Below are the code and all the weights of a small trained network. Each question names an input and a target symbol and asks about switching units off, where a switched-off unit gives its printed mean instead of its output.

import numpy as np


def w(rows, s, z=0):
    codes = np.array(rows[::2]) - 128.0
    scale = np.full(codes.shape[1], s)
    scale[-1] = z or s
    return codes * scale


def norm(h):
    return h / np.sqrt((h * h).mean(-1, keepdims=True) + 1e-5)


def f(y):
    return np.maximum(y, 0)


def softmax(a):
    e = np.exp(a - a.max(-1, keepdims=True))
    return e / e.sum(-1, keepdims=True)


def log_softmax(a):
    a = a - a.max(-1, keepdims=True)
    return a - np.log(np.exp(a).sum(-1, keepdims=True))


def net(x, mask):
    ids = ['ΓΔΘΞΠαβηστφω'.index(c) for c in x.split()]
    T = len(ids)
    res = E[ids] + P[:T]
    u = 0
    for l in range(2):
        q, k, v = (norm(res) @ M[l].T for M in (Q, K, V))
        z = softmax(np.where(np.tri(T) > 0, q @ k.T / 3**0.5, -1e9)) @ v
        res = res + np.where(mask[u], z, O[l][:, -1]) @ O[l][:, :-1]
        u += 1
        y = f(norm(res) @ A[l][:, :-1].T + A[l][:, -1])
        res = res + np.where(mask[u : u + 12], y, B[l][:, -1]) @ B[l][:, :-1]
        u += 12
    return log_softmax(norm(res)[-1] @ U[:, :-1].T + U[:, -1])


Q, K, V, O, A, B = {}, {}, {}, {}, {}, {}
E = w([
[126,124,148,131,29,80],'Γ',
[113,163,72,89,224,166],'Δ',
[69,120,202,153,157,225],'Θ',
[35,80,170,185,154,125],'Ξ',
[46,136,225,181,133,164],'Π',
[115,131,73,19,108,131],'α',
[86,197,174,102,109,26],'β',
[124,186,50,169,85,127],'η',
[177,152,59,89,254,168],'σ',
[206,59,73,69,99,134],'τ',
[138,151,154,234,140,181],'φ',
[221,10,200,94,190,24],'ω',
],0.00077)
P = w([
[236,253,163,177,131,243],'0',
[58,131,32,180,133,151],'1',
[51,84,57,147,137,137],'2',
[67,73,88,110,123,136],'3',
[66,65,95,96,121,138],'4',
[61,67,95,87,125,159],'5',
],0.00031)
Q[0] = w([
[248,198,46,66,139,65],'L0H1',
[240,202,49,76,147,80],'L0H1',
[2,76,181,191,127,201],'L0H1',
],0.0049)
K[0] = w([
[134,173,114,238,193,196],'L0H1',
[128,171,119,253,185,200],'L0H1',
[123,86,146,39,37,48],'L0H1',
],0.004)
V[0] = w([
[247,19,153,68,56,57],'L0H1',
[75,102,117,3,175,147],'L0H1',
[54,253,194,39,110,4],'L0H1',
],0.0012)
O[0] = w([
[97,132,60,227,196,120,2],'L0H1',
[198,176,85,177,65,108,116],'L0H1',
[168,248,100,78,163,40,83],'L0H1',
],0.0015,0.00088)
A[0] = w([
[80,204,226,159,230,130,47],'L0N1',
[80,170,170,65,161,118,75],'L0N2',
[164,119,152,234,38,8,159],'L0N3',
[85,61,98,177,196,62,1],'L0N4',
[200,144,127,20,71,133,116],'L0N5',
[201,149,137,234,200,149,67],'L0N6',
[54,140,68,122,112,163,91],'L0N7',
[103,114,40,187,146,38,99],'L0N8',
[143,209,88,124,211,200,155],'L0N9',
[126,208,116,118,38,81,48],'L0N10',
[206,198,43,126,77,46,76],'L0N11',
[163,162,37,201,75,149,130],'L0N12',
],0.0011,0.00097)
B[0] = w([
[203,124,49,102,143,71,190],'L0N1',
[109,167,131,160,133,83,166],'L0N2',
[123,163,79,99,183,208,200],'L0N3',
[176,252,158,114,97,153,142],'L0N4',
[132,164,78,206,154,100,202],'L0N5',
[27,157,150,117,157,58,159],'L0N6',
[163,122,164,135,156,104,176],'L0N7',
[157,142,185,83,85,161,153],'L0N8',
[95,108,129,106,91,69,253],'L0N9',
[107,59,140,163,172,166,164],'L0N10',
[62,56,171,141,110,166,156],'L0N11',
[105,102,182,77,128,89,167],'L0N12',
],0.0016,0.00073)
Q[1] = w([
[60,161,208,234,79,140],'L1H1',
[238,145,204,127,255,48],'L1H1',
[125,84,12,37,96,157],'L1H1',
],0.0053)
K[1] = w([
[58,248,147,195,175,170],'L1H1',
[51,56,69,115,107,67],'L1H1',
[254,96,152,84,107,140],'L1H1',
],0.0049)
V[1] = w([
[194,46,185,149,251,107],'L1H1',
[53,158,72,158,228,136],'L1H1',
[194,189,197,118,156,59],'L1H1',
],0.0014)
O[1] = w([
[247,79,213,77,204,16,202],'L1H1',
[227,183,162,54,144,222,254],'L1H1',
[98,42,254,136,79,119,34],'L1H1',
],0.0012,0.0004)
A[1] = w([
[146,77,157,116,172,6,28],'L1N1',
[125,103,126,34,115,131,121],'L1N2',
[98,189,174,153,163,98,141],'L1N3',
[139,233,162,90,98,42,30],'L1N4',
[118,61,174,231,138,185,51],'L1N5',
[83,162,137,227,224,85,2],'L1N6',
[94,112,55,118,110,53,75],'L1N7',
[70,90,118,233,111,169,121],'L1N8',
[101,186,89,147,102,205,208],'L1N9',
[181,34,71,186,128,141,131],'L1N10',
[151,161,20,113,219,80,177],'L1N11',
[159,140,211,115,213,145,98],'L1N12',
],0.0017,0.00082)
B[1] = w([
[189,113,199,119,206,143,167],'L1N1',
[133,150,138,200,149,150,205],'L1N2',
[126,138,126,53,113,118,194],'L1N3',
[139,166,24,101,203,7,165],'L1N4',
[155,177,91,207,115,70,203],'L1N5',
[84,48,99,93,185,225,173],'L1N6',
[133,143,124,190,197,136,157],'L1N7',
[190,138,95,81,111,100,220],'L1N8',
[163,120,176,125,185,107,251],'L1N9',
[35,173,178,118,146,94,175],'L1N10',
[134,103,167,146,15,107,241],'L1N11',
[86,98,44,116,75,108,208],'L1N12',
],0.002,0.0012)
U = w([
[113,119,88,223,207,142,126],'Γ',
[190,231,179,100,198,196,86],'Δ',
[222,183,140,237,100,95,186],'Θ',
[130,98,214,173,98,226,51],'Ξ',
[41,173,253,91,42,108,140],'Π',
[91,206,48,131,68,164,2],'α',
[94,212,80,54,171,8,178],'β',
[100,112,60,138,203,164,141],'η',
[237,101,72,49,32,152,191],'σ',
[68,37,75,193,38,35,128],'τ',
[51,43,97,33,155,198,126],'φ',
[194,42,224,106,198,63,141],'ω',
],0.0066,0.00089)

Each question gives the input, a string of symbols that net reads in full, and the target symbol t.
The units are the heads (3 rows each of Q, K, V and O) and the neurons (one row each of A and B). Each row of codes is followed by its name. A weight is (code - 128) times the scale printed after its matrix; where a second scale follows, it is the last column's (O, A, B and U).
mask holds one flag per unit, layer by layer, with each layer's heads first. A switched-off unit (its flag False) gives its mean, the last column of its rows in O or B, instead of its output. The means were averaged over made-up inputs and are rounded, as every weight is.
A unit's drop is (log p(t) with every unit on - log p(t) with that unit switched off) / (log p(t) with every unit on - log p(t) with every unit switched off).
The circuit of an input: a set's keep is (log p(t) with only the set's units on - log p(t) with every unit switched off) / (log p(t) with every unit on - log p(t) with every unit switched off). Starting from the 12 units with the biggest drops (on a tie, the unit counted first), units are removed one at a time, each time the one whose removal leaves the highest keep (on an exact tie, the one counted first), for as long as the keep stays at least 0.8.
units of the circuit, in order: the units of the circuit, biggest drop first
top k neurons: the k neurons with the biggest drops, biggest first
k most important neurons of layer l: the k neurons of layer l with the biggest drops, biggest first
input ω Π β ω Π Γ, target ω: units of the circuit, in order : (L1H1; L0N3; L1N1)
input β Π Π, target β: most important neuron of layer 0 : (L0N1)
input Π β Ξ Ξ σ φ, target β: units of the circuit, in order : (L0H1; L1N4)
input φ φ η φ Γ, target Γ: 2 most important neurons of layer 1 : (L1N7; L1N11)
input β Γ Π, target φ: top 2 neurons : (L1N6; L0N1)
input Δ α Δ, target α: units of the circuit, in order : (L1H1; L1N11; L0H1)
input τ Π Ξ η ω σ, target ω: top 3 neurons : (L1N1; L0N9; L1N11)
input ω η α Θ, target Δ: units of the circuit, in order : (L1H1; L0H1; L1N9)
input Γ Γ Θ Γ, target Δ: 2 most important neurons of layer 0 : (L0N3; L0N10)
input β ω Γ, target Π: 2 most important neurons of layer 0 : (L0N8; L0N11)
input Π φ Π α Π φ, target Δ: top 3 neurons : (L0N3; L1N9; L0N6)
input σ σ Π η Γ, target Ξ: top 2 neurons : (L0N10; L0N3)
input ω τ η Δ τ, target τ: top 4 neurons : (L1N10; L0N6; L1N9; L1N11)
input τ Π φ Π σ η, target Θ: top neuron : (L1N7)
input Π Γ φ Ξ Γ φ, target φ: top 2 neurons : (L1N6; L0N6)
input Δ η Π ω σ, target ω: units of the circuit, in order : (L1H1; L1N11)
input Γ η φ η φ φ, target φ: top 2 neurons : (L0N6; L1N6)
input Π τ β η, target τ: top 2 neurons : (L0N11; L0N12)
input Π α α Θ Θ, target Δ: units of the circuit, in order : (L0H1; L1N9)
input τ φ Ξ Γ, target Θ: most important neuron of layer 1 : (L1N11)
input ω φ τ φ Π, target Γ: 2 most important neurons of layer 1 : (L1N5; L1N6)
input σ β φ σ τ, target φ: 3 most important neurons of layer 1 : (L1N10; L1N5; L1N11)
